Below are the code and all the weights of a small trained network. Each question names an input and a class and asks about switching units off, where a switched-off unit gives its printed mean instead of its output.

import numpy as np


def w(rows, s, z=0):
    codes = np.array(rows[::2]) - 128.0
    scale = np.full(codes.shape[1], s)
    scale[-1] = z or s
    return codes * scale


def norm(h):
    return h / np.sqrt((h * h).mean(-1, keepdims=True) + 1e-5)


def f(y):
    return np.maximum(y, 0)


def log_softmax(a):
    a = a - a.max(-1, keepdims=True)
    return a - np.log(np.exp(a).sum(-1, keepdims=True))


def net(x, mask):
    res = np.array(x, float).reshape(1, 4) / 4 @ E
    u = 0
    for l in range(4):
        y = f(norm(res) @ A[l][:, :-1].T + A[l][:, -1])
        res = res + np.where(mask[u : u + 10], y, B[l][:, -1]) @ B[l][:, :-1]
        u += 10
    return log_softmax(norm(res)[-1] @ U[:, :-1].T + U[:, -1])


A, B = {}, {}
E = w([
[43,133,128,62],'x0',
[141,87,111,2],'x1',
[123,99,94,92],'x2',
[125,193,68,89],'x3',
],0.0063)
A[0] = w([
[172,97,114,98,95],'L0N0',
[112,132,167,179,77],'L0N1',
[193,101,173,155,119],'L0N2',
[134,123,76,178,45],'L0N3',
[140,150,196,108,207],'L0N4',
[255,156,140,131,254],'L0N5',
[232,177,173,170,129],'L0N6',
[179,171,25,94,116],'L0N7',
[117,174,48,234,157],'L0N8',
[81,122,182,229,15],'L0N9',
],0.0069,0.0014)
B[0] = w([
[137,78,149,83,164],'L0N0',
[207,109,255,99,182],'L0N1',
[118,41,195,44,189],'L0N2',
[107,188,159,126,164],'L0N3',
[162,56,60,146,163],'L0N4',
[150,90,94,52,227],'L0N5',
[63,108,61,163,221],'L0N6',
[113,138,51,184,210],'L0N7',
[162,194,169,54,254],'L0N8',
[163,101,179,162,226],'L0N9',
],0.0045,0.0046)
A[1] = w([
[130,58,165,255,178],'L1N0',
[72,101,82,62,119],'L1N1',
[91,123,128,103,14],'L1N2',
[122,120,68,224,107],'L1N3',
[150,153,114,195,3],'L1N4',
[197,57,145,149,182],'L1N5',
[160,142,133,86,203],'L1N6',
[102,92,121,133,141],'L1N7',
[69,132,95,115,120],'L1N8',
[185,103,146,64,97],'L1N9',
],0.0082,0.0015)
B[1] = w([
[149,249,217,52,254],'L1N0',
[42,112,166,160,222],'L1N1',
[64,141,193,100,143],'L1N2',
[2,108,123,102,158],'L1N3',
[59,61,126,75,162],'L1N4',
[107,160,180,181,234],'L1N5',
[119,133,108,194,183],'L1N6',
[118,179,89,7,154],'L1N7',
[92,123,70,127,167],'L1N8',
[68,108,107,237,201],'L1N9',
],0.0044,0.0047)
A[2] = w([
[136,204,1,193,106],'L2N0',
[129,189,107,40,189],'L2N1',
[80,163,91,42,154],'L2N2',
[98,5,161,72,152],'L2N3',
[115,155,64,115,70],'L2N4',
[214,30,142,106,96],'L2N5',
[177,217,99,153,83],'L2N6',
[146,74,49,138,254],'L2N7',
[12,199,116,91,182],'L2N8',
[149,218,93,92,81],'L2N9',
],0.0086,0.0026)
B[2] = w([
[222,135,41,111,214],'L2N0',
[151,133,141,244,196],'L2N1',
[134,65,155,159,212],'L2N2',
[56,171,123,146,219],'L2N3',
[168,163,151,99,171],'L2N4',
[43,224,84,232,166],'L2N5',
[141,54,106,103,178],'L2N6',
[154,157,193,162,196],'L2N7',
[176,50,127,91,254],'L2N8',
[137,125,2,163,179],'L2N9',
],0.0061,0.0062)
A[3] = w([
[198,135,255,101,150],'L3N0',
[122,162,214,113,192],'L3N1',
[223,93,47,153,66],'L3N2',
[135,89,158,154,83],'L3N3',
[244,195,46,159,5],'L3N4',
[121,158,176,176,206],'L3N5',
[79,97,115,129,211],'L3N6',
[65,154,151,186,111],'L3N7',
[128,54,152,87,88],'L3N8',
[20,177,226,92,119],'L3N9',
],0.0084,0.0019)
B[3] = w([
[125,108,201,35,238],'L3N0',
[209,140,162,87,221],'L3N1',
[253,138,88,43,244],'L3N2',
[113,119,135,114,158],'L3N3',
[68,43,106,122,236],'L3N4',
[130,218,169,72,220],'L3N5',
[148,133,143,194,179],'L3N6',
[125,234,30,144,203],'L3N7',
[70,130,203,167,161],'L3N8',
[198,140,70,140,255],'L3N9',
],0.0057,0.0058)
U = w([
[236,56,62,107,246],'0',
[90,224,119,217,24],'1',
[216,194,247,92,194],'2',
[47,9,152,158,41],'3',
],0.012,0.0014)

Each question gives the input, the list of numbers given to net, and the class t.
The units are the neurons (one row each of A and B). Each row of codes is followed by its name. A weight is (code - 128) times the scale printed after its matrix; where a second scale follows, it is the last column's (A, B and U).
mask holds one flag per neuron, layer by layer. A switched-off neuron (its flag False) gives its mean, the last column of its row in B, instead of its output. The means were averaged over made-up inputs and are rounded, as every weight is.
A unit's drop is (log p(t) with every unit on - log p(t) with that unit switched off) / (log p(t) with every unit on - log p(t) with every unit switched off).
The circuit of an input: a set's keep is (log p(t) with only the set's units on - log p(t) with every unit switched off) / (log p(t) with every unit on - log p(t) with every unit switched off). Starting from the 12 units with the biggest drops (on a tie, the unit counted first), units are removed one at a time, each time the one whose removal leaves the highest keep (on an exact tie, the one counted first), for as long as the keep stays at least 0.8.
circuit, biggest first: the units of the circuit, biggest drop first
top k neurons: the k neurons with the biggest drops, biggest first
k most important neurons of layer l: the k neurons of layer l with the biggest drops, biggest first
drop of u: that unit's drop, to one decimal
input [-8,-4,6,-5], class 2: circuit, biggest first => (L1N0)
input [5,8,1,8], class 3: top 2 neurons => (L1N1; L2N0)
input [5,-8,6,1], class 2: top 2 neurons => (L0N9; L2N0)
input [2,1,5,-6], class 1: 2 most important neurons of layer 0 => (L0N6; L0N7)
input [1,6,-7,0], class 1: 3 most important neurons of layer 0 => (L0N6; L0N4; L0N8)
input [4,5,2,4], class 3: top 2 neurons => (L1N1; L2N8)
input [7,-4,8,-7], class 2: 2 most important neurons of layer 0 => (L0N6; L0N5)
input [7,-6,5,3], class 0: 4 most important neurons of layer 0 => (L0N2; L0N1; L0N5; L0N0)
input [5,4,-3,-7], class 3: top 2 neurons => (L0N1; L0N9)
input [2,8,1,-8], class 1: 3 most important neurons of layer 2 => (L2N3; L2N5; L2N8)
input [-7,-2,6,-6], class 2: 2 most important neurons of layer 1 => (L1N0; L1N5)
input [-4,7,6,2], class 1: drop of L0N0 => 0.1
input [4,3,0,2], class 3: drop of L2N8 => 0.3
input [6,-4,5,-1], class 3: drop of L2N8 => 0.7
input [-5,6,-3,-8], class 1: drop of L2N5 => 0.7
input [-6,-5,4,1], class 2: top neuron => (L2N0)
